Below are the code and all the weights of a small trained network. Each question names an input and a target symbol and asks about switching units off, where a switched-off unit gives its printed mean instead of its output.

import numpy as np


def w(rows, s, z=0):
    codes = np.array(rows[::2]) - 128.0
    scale = np.full(codes.shape[1], s)
    scale[-1] = z or s
    return codes * scale


def f(y):
    return y / 2 * (1 + np.tanh(0.7978845608 * (y + 0.044715 * y**3)))


def softmax(a):
    e = np.exp(a - a.max(-1, keepdims=True))
    return e / e.sum(-1, keepdims=True)


def log_softmax(a):
    a = a - a.max(-1, keepdims=True)
    return a - np.log(np.exp(a).sum(-1, keepdims=True))


def net(x, mask):
    ids = ['ΘΞΩαβεζλπφψ'.index(c) for c in x.split()]
    T = len(ids)
    res = E[ids] + P[:T]
    u = 0
    for l in range(3):
        r = res
        for j in range(3):
            rows = slice(2 * j, 2 * j + 2)
            q, k, v = (r @ M[l][rows].T for M in (Q, K, V))
            z = softmax(np.where(np.tri(T) > 0, q @ k.T / 2**0.5, -1e9)) @ v
            o = O[l][rows]
            res = res + np.where(mask[u + j], z, o[:, -1]) @ o[:, :-1]
        u += 3
        y = f(res @ A[l][:, :-1].T + A[l][:, -1])
        res = res + np.where(mask[u : u + 8], y, B[l][:, -1]) @ B[l][:, :-1]
        u += 8
    return log_softmax(res[-1] @ U[:, :-1].T + U[:, -1])


Q, K, V, O, A, B = {}, {}, {}, {}, {}, {}
E = w([
[146,173,48,211,156,128],'Θ',
[163,135,117,123,99,180],'Ξ',
[152,117,219,124,52,116],'Ω',
[162,137,97,157,28,138],'α',
[103,174,45,100,200,145],'β',
[104,136,83,16,134,36],'ε',
[111,116,155,162,207,78],'ζ',
[3,104,103,146,70,140],'λ',
[60,186,160,169,95,176],'π',
[81,77,122,190,128,108],'φ',
[121,139,180,177,212,154],'ψ',
],0.023)
P = w([
[82,58,102,137,152,254],'0',
[97,61,111,117,162,225],'1',
[106,77,121,107,163,196],'2',
[108,89,128,114,152,177],'3',
[103,100,132,111,152,160],'4',
[113,106,136,114,146,144],'5',
[102,119,140,117,150,133],'6',
[111,124,142,129,141,120],'7',
[107,133,141,128,138,112],'8',
[77,152,143,129,150,97],'9',
[93,140,162,143,140,92],'10',
[58,168,150,156,144,80],'11',
[61,166,160,147,145,76],'12',
[67,154,157,116,129,83],'13',
],0.0085)
Q[0] = w([
[106,220,6,110,149,126],'L0H1',
[2,96,250,191,174,127],'L0H1',
[218,85,101,185,131,127],'L0H2',
[107,169,44,78,164,126],'L0H2',
[142,64,94,231,87,180],'L0H3',
[142,38,174,92,85,162],'L0H3',
],0.0095)
K[0] = w([
[124,180,12,111,180,115],'L0H1',
[36,21,243,188,205,118],'L0H1',
[153,29,58,98,131,198],'L0H2',
[92,144,128,151,149,96],'L0H2',
[88,49,75,255,87,133],'L0H3',
[144,73,183,45,103,157],'L0H3',
],0.0083)
V[0] = w([
[65,104,160,142,149,88],'L0H1',
[93,47,254,146,143,167],'L0H1',
[118,66,155,171,180,76],'L0H2',
[117,233,224,156,177,105],'L0H2',
[131,132,90,60,158,133],'L0H3',
[133,139,81,121,130,123],'L0H3',
],0.0083)
O[0] = w([
[106,172,100,158,153,182,253],'L0H1',
[8,241,91,149,176,62,148],'L0H1',
[186,148,146,119,28,151,179],'L0H2',
[216,194,2,38,168,142,176],'L0H2',
[175,113,149,145,80,105,217],'L0H3',
[169,206,75,225,70,178,179],'L0H3',
],0.0057,0.0039)
A[0] = w([
[157,202,130,35,173,5,181],'L0N1',
[163,156,239,145,116,160,98],'L0N2',
[101,24,125,102,254,93,63],'L0N3',
[210,68,134,129,196,120,91],'L0N4',
[218,195,176,147,88,193,135],'L0N5',
[88,173,69,107,145,49,253],'L0N6',
[137,172,186,174,107,21,161],'L0N7',
[183,195,226,228,203,169,132],'L0N8',
],0.0066,0.0036)
B[0] = w([
[193,139,116,189,59,159,229],'L0N1',
[76,238,150,57,150,116,127],'L0N2',
[116,173,146,77,122,160,157],'L0N3',
[96,209,13,132,115,139,138],'L0N4',
[90,151,170,139,83,243,148],'L0N5',
[149,1,112,111,107,61,254],'L0N6',
[203,86,79,95,163,135,173],'L0N7',
[117,181,67,98,68,130,202],'L0N8',
],0.0082,0.0077)
Q[1] = w([
[139,52,34,192,87,91],'L1H1',
[141,147,136,180,138,156],'L1H1',
[50,128,119,87,44,206],'L1H2',
[71,11,73,84,65,114],'L1H2',
[146,79,246,109,155,169],'L1H3',
[67,125,99,1,76,45],'L1H3',
],0.0075)
K[1] = w([
[151,195,125,130,130,112],'L1H1',
[148,141,252,101,138,140],'L1H1',
[117,70,146,165,182,112],'L1H2',
[130,51,118,175,149,80],'L1H2',
[91,93,164,144,87,114],'L1H3',
[127,171,139,156,111,62],'L1H3',
],0.011)
V[1] = w([
[230,123,111,142,150,150],'L1H1',
[74,211,192,92,94,146],'L1H1',
[151,11,128,206,255,101],'L1H2',
[117,112,93,125,146,122],'L1H2',
[179,46,169,96,81,123],'L1H3',
[186,143,175,127,179,91],'L1H3',
],0.0074)
O[1] = w([
[101,88,95,76,85,102,75],'L1H1',
[159,180,131,24,89,101,87],'L1H1',
[42,130,131,230,209,2,210],'L1H2',
[144,204,166,99,176,163,202],'L1H2',
[119,77,75,39,176,174,47],'L1H3',
[51,91,116,172,30,95,2],'L1H3',
],0.0068,0.0041)
A[1] = w([
[45,94,138,84,127,95,211],'L1N1',
[134,39,142,76,121,122,2],'L1N2',
[216,108,201,138,178,229,186],'L1N3',
[141,175,59,121,182,151,155],'L1N4',
[106,145,198,41,66,187,103],'L1N5',
[43,163,77,165,162,194,126],'L1N6',
[90,50,223,144,1,110,162],'L1N7',
[123,143,170,93,197,222,102],'L1N8',
],0.0081,0.006)
B[1] = w([
[214,218,211,117,12,68,204],'L1N1',
[183,78,164,3,82,117,144],'L1N2',
[32,63,130,160,48,120,199],'L1N3',
[130,53,160,68,203,157,202],'L1N4',
[112,234,166,183,232,80,146],'L1N5',
[114,127,2,48,137,48,254],'L1N6',
[94,50,151,200,214,172,193],'L1N7',
[50,133,34,43,90,48,157],'L1N8',
],0.0066,0.0073)
Q[2] = w([
[51,170,113,128,109,143],'L2H1',
[96,102,108,201,146,2],'L2H1',
[76,45,148,106,237,68],'L2H2',
[158,42,36,140,166,173],'L2H2',
[62,247,93,165,216,175],'L2H3',
[126,72,128,181,190,161],'L2H3',
],0.0069)
K[2] = w([
[77,134,93,165,191,59],'L2H1',
[183,133,141,169,140,70],'L2H1',
[127,158,142,56,164,97],'L2H2',
[158,118,144,160,147,169],'L2H2',
[111,86,144,126,207,154],'L2H3',
[149,1,173,113,136,144],'L2H3',
],0.0076)
V[2] = w([
[19,163,76,145,98,125],'L2H1',
[113,171,178,113,114,135],'L2H1',
[137,204,138,164,150,144],'L2H2',
[165,91,94,108,202,160],'L2H2',
[214,67,194,112,254,197],'L2H3',
[6,216,70,164,149,170],'L2H3',
],0.0049)
O[2] = w([
[168,128,143,106,104,232,170],'L2H1',
[95,116,77,161,124,184,91],'L2H1',
[140,56,151,79,109,110,98],'L2H2',
[107,158,138,143,53,127,125],'L2H2',
[253,101,128,119,147,109,1],'L2H3',
[105,177,114,115,141,119,178],'L2H3',
],0.0079,0.0076)
A[2] = w([
[167,194,119,143,170,132,171],'L2N1',
[144,138,101,119,69,196,87],'L2N2',
[123,248,169,126,155,151,143],'L2N3',
[122,173,219,135,109,100,36],'L2N4',
[104,87,91,87,142,90,58],'L2N5',
[108,110,29,128,145,95,3],'L2N6',
[190,104,141,132,101,132,129],'L2N7',
[88,84,107,107,150,99,137],'L2N8',
],0.012,0.0044)
B[2] = w([
[117,45,166,76,121,145,165],'L2N1',
[75,158,156,141,255,46,178],'L2N2',
[210,128,156,212,76,79,231],'L2N3',
[173,213,107,197,137,248,151],'L2N4',
[203,121,181,88,136,179,206],'L2N5',
[196,122,112,49,215,179,255],'L2N6',
[159,92,77,96,87,99,172],'L2N7',
[88,68,175,95,146,150,211],'L2N8',
],0.0065,0.0098)
U = w([
[62,132,140,94,93,121,180],'Θ',
[181,177,171,141,133,154,164],'Ξ',
[129,122,167,148,234,17,180],'Ω',
[135,149,30,190,166,137,30],'α',
[148,126,75,156,111,134,252],'β',
[144,129,143,111,182,161,18],'ε',
[137,144,139,135,153,117,10],'ζ',
[168,255,117,47,116,103,72],'λ',
[139,180,64,171,99,50,74],'π',
[148,126,181,94,114,118,200],'φ',
[122,97,150,173,143,156,146],'ψ',
],0.0097,0.0032)

Each question gives the input, a string of symbols that net reads in full, and the target symbol t.
The units are the heads (2 rows each of Q, K, V and O) and the neurons (one row each of A and B). Each row of codes is followed by its name. A weight is (code - 128) times the scale printed after its matrix; where a second scale follows, it is the last column's (O, A, B and U).
mask holds one flag per unit, layer by layer, with each layer's heads first. A switched-off unit (its flag False) gives its mean, the last column of its rows in O or B, instead of its output. The means were averaged over made-up inputs and are rounded, as every weight is.
A unit's drop is (log p(t) with every unit on - log p(t) with that unit switched off) / (log p(t) with every unit on - log p(t) with every unit switched off).
The circuit of an input: a set's keep is (log p(t) with only the set's units on - log p(t) with every unit switched off) / (log p(t) with every unit on - log p(t) with every unit switched off). Starting from the 12 units with the biggest drops (on a tie, the unit counted first), units are removed one at a time, each time the one whose removal leaves the highest keep (on an exact tie, the one counted first), for as long as the keep stays at least 0.8.
units of the circuit, in order: the units of the circuit, biggest drop first
top k neurons in layer l: the k neurons of layer l with the biggest drops, biggest first
which heads matter: for each layer, one digit per head in row order, 1 if its drop is at least 0.15 and else 0, layers parted by /
input λ ε ε Ω Ω ε β λ λ ε, target Θ: which heads matter => 110 / 001 / 001
input φ β β ψ Ξ Ξ, target Θ: which heads matter => 001 / 001 / 000
input ε π α π λ ζ Ω, target Ξ: which heads matter => 000 / 000 / 000
input λ ζ ζ α ε ζ α π α π ψ, target λ: top neuron in layer 1 => L1N8
input ε Ω ζ ε ψ α π, target π: which heads matter => 100 / 001 / 000
input Ω ζ Ξ π ζ λ λ Ξ ψ α, target ψ: units of the circuit, in order => L0H1, L1N7, L0H2
input φ β β ζ Θ β π α π π π β π ψ, target λ: units of the circuit, in order => L0N8, L1H2
input π ζ α ε ε ε ε, target φ: which heads matter => 011 / 001 / 000
input π Ξ Ω ε ε ψ ε φ φ ε λ, target Ω: which heads matter => 100 / 010 / 010
input φ Θ ε ε ε β φ ψ ε λ, target π: units of the circuit, in order => L1N1, L0H1, L1H3, L0N6
input ε ζ Θ α ε ψ Θ Ω ζ α ψ ε π, target π: which heads matter => 000 / 001 / 000
input ε ε Θ ε Ω α ψ ε, target π: top 3 neurons in layer 0 => L0N8, L0N1, L0N2
input Θ ζ Θ β ζ ζ π ψ φ ζ ψ ζ, target λ: units of the circuit, in order => L1H2, L0H2
input ε ζ ψ Θ φ π, target Ω: top 2 neurons in layer 1 => L1N6, L1N3
input φ ψ π ε φ, target Ω: units of the circuit, in order => L1H2
input Ξ π ε α β π β φ φ ε, target Ω: top 4 neurons in layer 0 => L0N6, L0N8, L0N7, L0N2
input ψ ε ε β ζ λ ζ ε λ ε, target Θ: units of the circuit, in order => L0H1, L2H3, L1H3
input ψ φ ε Θ ε Θ π λ β, target ε: units of the circuit, in order => L1N4, L1N1, L2N6
input ε Ω Θ ψ ψ Ω β π π, target λ: units of the circuit, in order => L0H2, L1N7
input ε φ λ ψ ζ β ζ ε, target β: which heads matter => 010 / 000 / 000
input ε ε α, target ψ: units of the circuit, in order => L0H2, L1N7
input β ψ π ε π Ω β π, target λ: top 2 neurons in layer 1 => L1N6, L1N7
input ε Θ ε π ζ ψ ζ λ π ψ φ, target π: top 4 neurons in layer 1 => L1N1, L1N4, L1N7, L1N8
input π ψ ε ψ φ, target π: top 2 neurons in layer 0 => L0N3, L0N8
input π ζ λ, target λ: top 4 neurons in layer 1 => L1N1, L1N6, L1N3, L1N4
input ε α φ π ψ Θ β β ζ π π λ, target λ: top 3 neurons in layer 1 => L1N1, L1N6, L1N3
input ζ φ π, target Ω: top 2 neurons in layer 0 => L0N1, L0N5
input φ ζ α ζ φ ψ Ω, target Ξ: top neuron in layer 1 => L1N6
input ζ ζ Θ ε, target β: top neuron in layer 2 => L2N7
input Ξ φ Ω λ Θ β, target ε: top 2 neurons in layer 0 => L0N1, L0N4
